Below is a small trained network, with its code and all its weights. Each question gives an input and a class and asks what happens when units are switched off, that is, made to give their printed mean instead of their output.

import numpy as np


def w(rows, s, z=0):
    codes = np.array(rows[::2]) - 128.0
    scale = np.full(codes.shape[1], s)
    scale[-1] = z or s
    return codes * scale


def norm(h):
    return h / np.sqrt((h * h).mean(-1, keepdims=True) + 1e-5)


def f(y):
    return np.maximum(y, 0)


def log_softmax(a):
    a = a - a.max(-1, keepdims=True)
    return a - np.log(np.exp(a).sum(-1, keepdims=True))


def net(x, mask):
    res = np.array(x, float).reshape(1, 8) / 4 @ E
    u = 0
    for l in range(3):
        y = f(norm(res) @ A[l][:, :-1].T + A[l][:, -1])
        res = res + np.where(mask[u : u + 4], y, B[l][:, -1]) @ B[l][:, :-1]
        u += 4
    return log_softmax(norm(res)[-1] @ U[:, :-1].T + U[:, -1])


A, B = {}, {}
E = w([
[140,123,60,79,94],'x0',
[218,24,144,80,50],'x1',
[50,84,144,93,1],'x2',
[202,245,113,170,60],'x3',
[100,148,125,170,155],'x4',
[77,161,144,177,189],'x5',
[155,112,32,72,73],'x6',
[131,153,57,110,113],'x7',
],0.0049)
A[0] = w([
[79,135,146,82,72,80],'L0N0',
[48,35,103,201,2,183],'L0N1',
[64,61,191,173,127,251],'L0N2',
[118,108,101,92,99,187],'L0N3',
],0.0064,0.0016)
B[0] = w([
[39,2,171,188,180,179],'L0N0',
[129,112,98,125,77,253],'L0N1',
[76,165,68,121,104,236],'L0N2',
[104,125,123,247,32,186],'L0N3',
],0.0077,0.0041)
A[1] = w([
[222,127,87,84,254,121],'L1N0',
[150,136,116,109,131,7],'L1N1',
[46,143,135,134,67,154],'L1N2',
[78,44,100,108,173,250],'L1N3',
],0.0087,0.0012)
B[1] = w([
[86,25,5,222,93,235],'L1N0',
[107,80,80,154,112,135],'L1N1',
[168,128,155,172,123,253],'L1N2',
[254,169,105,88,168,240],'L1N3',
],0.0099,0.0049)
A[2] = w([
[206,133,78,122,94,250],'L2N0',
[110,37,67,60,177,205],'L2N1',
[254,110,161,114,49,179],'L2N2',
[137,116,110,196,156,48],'L2N3',
],0.0068,0.0021)
B[2] = w([
[189,250,168,116,255,255],'L2N0',
[60,209,176,149,209,205],'L2N1',
[197,155,161,109,139,248],'L2N2',
[204,97,187,186,86,178],'L2N3',
],0.0068,0.0055)
U = w([
[136,119,124,144,158,198],'0',
[119,127,128,128,157,217],'1',
[85,9,79,176,99,95],'2',
[129,155,129,101,179,3],'3',
[110,130,129,116,160,109],'4',
],0.012,0.0024)

Each question gives the input, the list of numbers given to net, and the class t.
The units are the neurons (one row each of A and B). Each row of codes is followed by its name. A weight is (code - 128) times the scale printed after its matrix; where a second scale follows, it is the last column's (A, B and U).
mask holds one flag per neuron, layer by layer. A switched-off neuron (its flag False) gives its mean, the last column of its row in B, instead of its output. The means were averaged over made-up inputs and are rounded, as every weight is.
A unit's drop is (log p(t) with every unit on - log p(t) with that unit switched off) / (log p(t) with every unit on - log p(t) with every unit switched off).
The circuit of an input: a set's keep is (log p(t) with only the set's units on - log p(t) with every unit switched off) / (log p(t) with every unit on - log p(t) with every unit switched off). Starting from all 12 units, units are removed one at a time, each time the one whose removal leaves the highest keep (on an exact tie, the one counted first), for as long as the keep stays at least 0.8.
units of the circuit, in order: the units of the circuit, biggest drop first
k most important neurons: the k neurons with the biggest drops, biggest first
k most important neurons of layer l: the k neurons of layer l with the biggest drops, biggest first
drop of u: that unit's drop, to one decimal
input [4,-2,-8,-5,8,-3,-6,5], class 2: units of the circuit, in order => (L1N0)
input [-8,7,6,-3,8,4,7,-6], class 1: 4 most important neurons => (L1N0; L1N3; L2N2; L1N2)
input [-3,-2,8,2,3,8,4,4], class 2: 4 most important neurons => (L2N0; L2N1; L2N2; L0N0)
input [6,3,5,-7,1,7,-6,-4], class 3: units of the circuit, in order => (L1N3; L1N0)
input [-2,-2,-7,-5,1,-6,-3,0], class 2: 2 most important neurons => (L1N0; L0N0)
input [8,-5,-6,-3,-3,5,-5,-3], class 2: 2 most important neurons => (L1N0; L2N0)
input [1,3,1,-7,-1,0,6,2], class 3: units of the circuit, in order => (L1N0; L2N1)
input [4,0,1,-6,-7,5,-4,-5], class 3: units of the circuit, in order => (L1N3; L1N0)
input [-7,6,4,-6,1,5,7,7], class 0: 2 most important neurons of layer 0 => (L0N3; L0N1)
input [-2,-3,-8,0,6,2,-7,7], class 2: 3 most important neurons => (L1N0; L2N0; L1N3)
input [-8,-1,-7,1,5,3,3,1], class 2: 2 most important neurons => (L1N0; L1N3)
input [5,-4,-6,0,1,1,0,-1], class 2: 2 most important neurons of layer 1 => (L1N0; L1N3)
input [-8,3,1,-6,5,1,1,-4], class 3: 2 most important neurons of layer 1 => (L1N3; L1N0)
input [-1,-3,-8,-2,-5,8,6,0], class 2: units of the circuit, in order => (L1N0)
input [8,2,-8,-2,1,0,-2,0], class 2: drop of L1N0 => 1.5
input [-1,6,2,-8,-8,7,5,-2], class 3: drop of L1N2 => 0.0
